Below is a small trained network, with its code and all its weights. Each question gives an input and a target symbol and asks what happens when units are switched off, that is, made to give their printed mean instead of their output.

import numpy as np


def w(rows, s, z=0):
    codes = np.array(rows[::2]) - 128.0
    scale = np.full(codes.shape[1], s)
    scale[-1] = z or s
    return codes * scale


def norm(h):
    return h / np.sqrt((h * h).mean(-1, keepdims=True) + 1e-5)


def f(y):
    return np.maximum(y, 0)


def softmax(a):
    e = np.exp(a - a.max(-1, keepdims=True))
    return e / e.sum(-1, keepdims=True)


def log_softmax(a):
    a = a - a.max(-1, keepdims=True)
    return a - np.log(np.exp(a).sum(-1, keepdims=True))


def net(x, mask):
    ids = ['αβδηθξστφψω'.index(c) for c in x.split()]
    T = len(ids)
    res = E[ids] + P[:T]
    u = 0
    for l in range(2):
        r = norm(res)
        for j in range(2):
            rows = slice(2 * j, 2 * j + 2)
            q, k, v = (r @ M[l][rows].T for M in (Q, K, V))
            z = softmax(np.where(np.tri(T) > 0, q @ k.T / 2**0.5, -1e9)) @ v
            o = O[l][rows]
            res = res + np.where(mask[u + j], z, o[:, -1]) @ o[:, :-1]
        u += 2
        y = f(norm(res) @ A[l][:, :-1].T + A[l][:, -1])
        res = res + np.where(mask[u : u + 8], y, B[l][:, -1]) @ B[l][:, :-1]
        u += 8
    return log_softmax(norm(res)[-1] @ U[:, :-1].T + U[:, -1])


Q, K, V, O, A, B = {}, {}, {}, {}, {}, {}
E = w([
[103,67,151,99,158],'α',
[158,112,186,147,116],'β',
[163,151,171,168,238],'δ',
[185,106,182,154,139],'η',
[78,130,114,81,70],'θ',
[77,79,184,108,132],'ξ',
[171,127,107,101,166],'σ',
[42,114,123,76,182],'τ',
[105,109,95,160,116],'φ',
[161,89,147,199,173],'ψ',
[151,157,155,5,133],'ω',
],0.027)
P = w([
[165,136,90,124,60],'0',
[149,136,85,114,250],'1',
[71,146,125,119,196],'2',
[118,58,155,146,244],'3',
[92,59,158,111,214],'4',
[82,70,157,116,182],'5',
[94,37,165,108,159],'6',
[105,67,166,114,164],'7',
[88,34,166,114,180],'8',
[84,65,157,125,210],'9',
],0.016)
Q[0] = w([
[159,43,163,79,180],'L0H1',
[215,144,114,151,86],'L0H1',
[111,139,245,222,102],'L0H2',
[38,127,194,99,151],'L0H2',
],0.011)
K[0] = w([
[176,95,87,173,18],'L0H1',
[22,97,126,42,180],'L0H1',
[79,2,107,99,100],'L0H2',
[156,16,128,47,73],'L0H2',
],0.0076)
V[0] = w([
[76,99,100,169,25],'L0H1',
[169,93,93,134,74],'L0H1',
[114,135,204,19,58],'L0H2',
[42,53,57,178,8],'L0H2',
],0.013)
O[0] = w([
[66,195,70,80,112,72],'L0H1',
[26,100,70,115,184,155],'L0H1',
[246,221,204,93,254,134],'L0H2',
[62,90,63,142,222,4],'L0H2',
],0.0096,0.011)
A[0] = w([
[143,83,85,78,36,42],'L0N1',
[107,183,21,120,101,2],'L0N2',
[80,210,110,135,132,27],'L0N3',
[87,170,101,156,25,168],'L0N4',
[98,193,174,120,142,228],'L0N5',
[173,117,181,210,171,149],'L0N6',
[122,175,156,10,117,196],'L0N7',
[90,86,85,240,147,237],'L0N8',
],0.014,0.0094)
B[0] = w([
[85,28,143,78,132,138],'L0N1',
[52,31,4,99,142,133],'L0N2',
[92,110,58,27,165,131],'L0N3',
[111,50,115,83,169,147],'L0N4',
[96,53,66,88,167,222],'L0N5',
[140,66,132,103,186,252],'L0N6',
[72,114,186,98,129,218],'L0N7',
[59,140,142,63,186,212],'L0N8',
],0.016,0.012)
Q[1] = w([
[216,174,175,2,205],'L1H1',
[52,75,132,40,199],'L1H1',
[202,58,167,120,174],'L1H2',
[181,179,86,180,44],'L1H2',
],0.0085)
K[1] = w([
[146,83,9,176,116],'L1H1',
[171,94,144,160,105],'L1H1',
[109,176,110,101,99],'L1H2',
[134,73,72,117,176],'L1H2',
],0.016)
V[1] = w([
[88,200,39,36,177],'L1H1',
[167,72,98,178,250],'L1H1',
[217,189,62,126,255],'L1H2',
[122,66,23,226,177],'L1H2',
],0.011)
O[1] = w([
[95,204,216,71,177,78],'L1H1',
[36,83,206,196,92,254],'L1H1',
[151,189,193,250,141,74],'L1H2',
[110,133,67,209,188,21],'L1H2',
],0.016,0.0098)
A[1] = w([
[175,113,137,232,125,79],'L1N1',
[161,244,68,81,153,171],'L1N2',
[218,121,139,68,76,52],'L1N3',
[254,133,128,187,189,49],'L1N4',
[93,165,183,97,126,108],'L1N5',
[215,223,155,204,21,5],'L1N6',
[177,91,137,135,90,124],'L1N7',
[209,213,105,154,76,99],'L1N8',
],0.016,0.013)
B[1] = w([
[186,114,248,167,115,143],'L1N1',
[195,60,31,9,178,157],'L1N2',
[121,58,75,65,178,178],'L1N3',
[56,71,112,8,61,133],'L1N4',
[146,86,218,135,175,245],'L1N5',
[68,15,49,24,4,128],'L1N6',
[107,126,206,77,131,253],'L1N7',
[207,49,155,113,207,128],'L1N8',
],0.015,0.0048)
U = w([
[142,168,130,126,161,87],'α',
[117,183,74,71,156,128],'β',
[195,100,109,186,161,148],'δ',
[187,124,189,205,127,143],'η',
[173,113,71,87,176,83],'θ',
[162,130,126,148,180,88],'ξ',
[237,56,10,85,108,229],'σ',
[140,110,107,95,164,1],'τ',
[64,90,50,174,140,173],'φ',
[97,106,93,145,144,62],'ψ',
[240,164,157,23,143,179],'ω',
],0.011,0.0059)

Each question gives the input, a string of symbols that net reads in full, and the target symbol t.
The units are the heads (2 rows each of Q, K, V and O) and the neurons (one row each of A and B). Each row of codes is followed by its name. A weight is (code - 128) times the scale printed after its matrix; where a second scale follows, it is the last column's (O, A, B and U).
mask holds one flag per unit, layer by layer, with each layer's heads first. A switched-off unit (its flag False) gives its mean, the last column of its rows in O or B, instead of its output. The means were averaged over made-up inputs and are rounded, as every weight is.
A unit's drop is (log p(t) with every unit on - log p(t) with that unit switched off) / (log p(t) with every unit on - log p(t) with every unit switched off).
The circuit of an input: a set's keep is (log p(t) with only the set's units on - log p(t) with every unit switched off) / (log p(t) with every unit on - log p(t) with every unit switched off). Starting from the 12 units with the biggest drops (on a tie, the unit counted first), units are removed one at a time, each time the one whose removal leaves the highest keep (on an exact tie, the one counted first), for as long as the keep stays at least 0.8.
circuit, biggest first: the units of the circuit, biggest drop first
unit that matters most: the unit with the biggest drop
top k neurons: the k neurons with the biggest drops, biggest first
top k neurons in layer l: the k neurons of layer l with the biggest drops, biggest first
which heads matter: for each layer, one digit per head in row order, 1 if its drop is at least 0.15 and else 0, layers parted by /
input η σ ω φ η δ φ α η, target φ: which heads matter => 11 / 10
input ω δ η, target η: top neuron in layer 0 => [L0N8]
input δ σ φ, target σ: which heads matter => 11 / 10
input η σ δ η ψ η, target φ: circuit, biggest first => [L0H2; L0H1; L1H2]
input ω ω β τ δ ξ φ, target η: circuit, biggest first => [L0H2; L1H2; L0N5]
input δ δ δ θ, target σ: circuit, biggest first => [L0H2; L1H1; L0H1]
input δ δ β τ φ α δ ω ξ, target σ: circuit, biggest first => [L0H2; L1H1; L0N8; L0N5]
input ψ ω θ δ ω ω ω δ α, target ω: which heads matter => 01 / 11
input ω ω θ δ σ δ δ ω σ, target η: circuit, biggest first => [L0H2; L1H2; L0N8]
input ω τ θ, target ω: which heads matter => 01 / 00
input φ δ ψ ξ δ β φ σ, target φ: circuit, biggest first => [L0H2; L1H2]
input φ δ β, target φ: which heads matter => 01 / 01
input ω δ σ τ β, target η: circuit, biggest first => [L0H2; L1H2]
input δ σ φ ω, target σ: top 3 neurons => [L0N8; L0N5; L1N3]
input δ δ δ δ ω δ, target σ: circuit, biggest first => [L0H2; L1H1; L1H2; L0N5]
input η φ τ φ ω δ, target φ: unit that matters most => L0N8
input ω δ β σ, target η: which heads matter => 01 / 11
input δ ω δ φ δ β, target σ: which heads matter => 11 / 11
input δ δ δ σ ψ α, target σ: top 2 neurons => [L0N5; L1N5]
input ω α ω ω τ δ, target η: unit that matters most => L0H2
input δ η ψ, target σ: circuit, biggest first => [L0H2; L1H1]
input δ ξ σ, target σ: which heads matter => 11 / 10
